Below is a small trained network, with its code and all its weights. Each question gives an input and a target symbol and asks what happens when units are switched off, that is, made to give their printed mean instead of their output.

import numpy as np


def w(rows, s, z=0):
    codes = np.array(rows[::2]) - 128.0
    scale = np.full(codes.shape[1], s)
    scale[-1] = z or s
    return codes * scale


def f(y):
    return np.maximum(y, 0)


def softmax(a):
    e = np.exp(a - a.max(-1, keepdims=True))
    return e / e.sum(-1, keepdims=True)


def log_softmax(a):
    a = a - a.max(-1, keepdims=True)
    return a - np.log(np.exp(a).sum(-1, keepdims=True))


def net(x, mask):
    ids = ['Ξαβγδζηθλμπστφψω'.index(c) for c in x.split()]
    T = len(ids)
    res = E[ids] + P[:T]
    q, k, v = (res @ M[0].T for M in (Q, K, V))
    z = softmax(np.where(np.tri(T) > 0, q @ k.T / 4**0.5, -1e9)) @ v
    res = res + np.where(mask[0], z, O[0][:, -1]) @ O[0][:, :-1]
    y = f(res @ A[0][:, :-1].T + A[0][:, -1])
    res = res + np.where(mask[1:13], y, B[0][:, -1]) @ B[0][:, :-1]
    return log_softmax(res[-1] @ U[:, :-1].T + U[:, -1])


Q, K, V, O, A, B = {}, {}, {}, {}, {}, {}
E = w([
[141,61,91],'Ξ',
[160,128,128],'α',
[141,111,113],'β',
[145,113,176],'γ',
[167,120,96],'δ',
[142,99,137],'ζ',
[147,86,124],'η',
[146,120,73],'θ',
[188,164,150],'λ',
[157,70,109],'μ',
[82,153,157],'π',
[142,127,118],'σ',
[166,65,75],'τ',
[173,141,111],'φ',
[39,129,190],'ψ',
[230,5,211],'ω',
],0.011)
P = w([
[125,140,141],'0',
[192,107,208],'1',
[110,75,95],'2',
[77,252,156],'3',
[217,63,158],'4',
[92,53,52],'5',
[39,211,114],'6',
[212,44,100],'7',
[121,89,90],'8',
],0.012)
Q[0] = w([
[116,74,92],'head 0',
[68,254,26],'head 0',
[130,17,131],'head 0',
[224,80,198],'head 0',
],0.0077)
K[0] = w([
[124,92,113],'head 0',
[222,136,245],'head 0',
[124,95,42],'head 0',
[67,119,96],'head 0',
],0.011)
V[0] = w([
[209,88,72],'head 0',
[181,250,155],'head 0',
[99,143,159],'head 0',
[156,179,148],'head 0',
],0.012)
O[0] = w([
[213,239,153,175],'head 0',
[125,113,12,2],'head 0',
[117,102,130,116],'head 0',
[135,121,84,81],'head 0',
],0.011,0.0033)
A[0] = w([
[170,93,127,15],'neuron 0',
[51,162,156,230],'neuron 1',
[56,114,68,104],'neuron 2',
[254,55,123,3],'neuron 3',
[252,75,86,11],'neuron 4',
[208,38,86,179],'neuron 5',
[188,154,209,136],'neuron 6',
[97,81,86,81],'neuron 7',
[148,81,155,25],'neuron 8',
[192,122,85,138],'neuron 9',
[186,57,165,78],'neuron 10',
[165,123,87,183],'neuron 11',
],0.0069,0.0038)
B[0] = w([
[117,129,95,134],'neuron 0',
[75,183,83,218],'neuron 1',
[96,229,128,159],'neuron 2',
[16,138,151,179],'neuron 3',
[2,145,78,160],'neuron 4',
[18,78,5,195],'neuron 5',
[164,193,132,253],'neuron 6',
[90,162,159,142],'neuron 7',
[158,60,140,145],'neuron 8',
[116,157,45,157],'neuron 9',
[101,119,174,198],'neuron 10',
[126,109,83,160],'neuron 11',
],0.0072,0.0054)
U = w([
[154,113,112,180],'Ξ',
[74,141,151,156],'α',
[140,138,93,112],'β',
[151,126,157,131],'γ',
[141,94,105,93],'δ',
[148,185,174,63],'ζ',
[153,141,153,109],'η',
[147,131,112,194],'θ',
[118,146,144,97],'λ',
[140,113,154,175],'μ',
[164,105,97,255],'π',
[159,154,181,62],'σ',
[31,173,85,123],'τ',
[154,182,91,119],'φ',
[145,136,46,133],'ψ',
[124,11,197,86],'ω',
],0.011,0.0048)

Each question gives the input, a string of symbols that net reads in full, and the target symbol t.
The units are the heads (4 rows each of Q, K, V and O) and the neurons (one row each of A and B). Each row of codes is followed by its name. A weight is (code - 128) times the scale printed after its matrix; where a second scale follows, it is the last column's (O, A, B and U).
mask holds one flag per unit, heads first, then neurons. A switched-off unit (its flag False) gives its mean, the last column of its rows in O or B, instead of its output. The means were averaged over made-up inputs and are rounded, as every weight is.
A unit's drop is (log p(t) with every unit on - log p(t) with that unit switched off) / (log p(t) with every unit on - log p(t) with every unit switched off).
The circuit of an input: a set's keep is (log p(t) with only the set's units on - log p(t) with every unit switched off) / (log p(t) with every unit on - log p(t) with every unit switched off). Starting from the 12 units with the biggest drops (on a tie, the unit counted first), units are removed one at a time, each time the one whose removal leaves the highest keep (on an exact tie, the one counted first), for as long as the keep stays at least 0.8.
units of the circuit, in order: the units of the circuit, biggest drop first
k most important neurons: the k neurons with the biggest drops, biggest first
drop of u: that unit's drop, to one decimal
input τ μ τ ψ ψ, target ζ: units of the circuit, in order -> [head 0; neuron 6]
input β α λ θ δ, target τ: units of the circuit, in order -> [head 0; neuron 4; neuron 5]
input ψ ω η δ, target ζ: units of the circuit, in order -> [head 0; neuron 5]
input σ σ λ ψ β, target τ: units of the circuit, in order -> [head 0; neuron 5; neuron 4]
input λ ψ θ ψ λ ψ φ η, target ω: units of the circuit, in order -> [head 0; neuron 10]
input ζ ζ λ ψ ω, target τ: units of the circuit, in order -> [neuron 5; neuron 4; head 0]
input τ ζ γ α τ λ Ξ τ, target τ: units of the circuit, in order -> [neuron 4; neuron 5]
input β θ λ ψ σ, target τ: 3 most important neurons -> [neuron 5; neuron 4; neuron 3]
input ζ η λ ψ ζ, target τ: units of the circuit, in order -> [head 0; neuron 5; neuron 4]
input θ α β ψ τ ψ θ τ, target ω: most important neuron -> [neuron 1]
input ψ μ ψ σ ψ, target ω: drop of neuron 10 -> 0.0
input ψ η ψ φ μ ψ φ Ξ, target ω: drop of head 0 -> 1.3
input φ α Ξ ψ ω, target σ: drop of neuron 4 -> -0.1
input Ξ λ λ ζ τ, target τ: most important neuron -> [neuron 4]
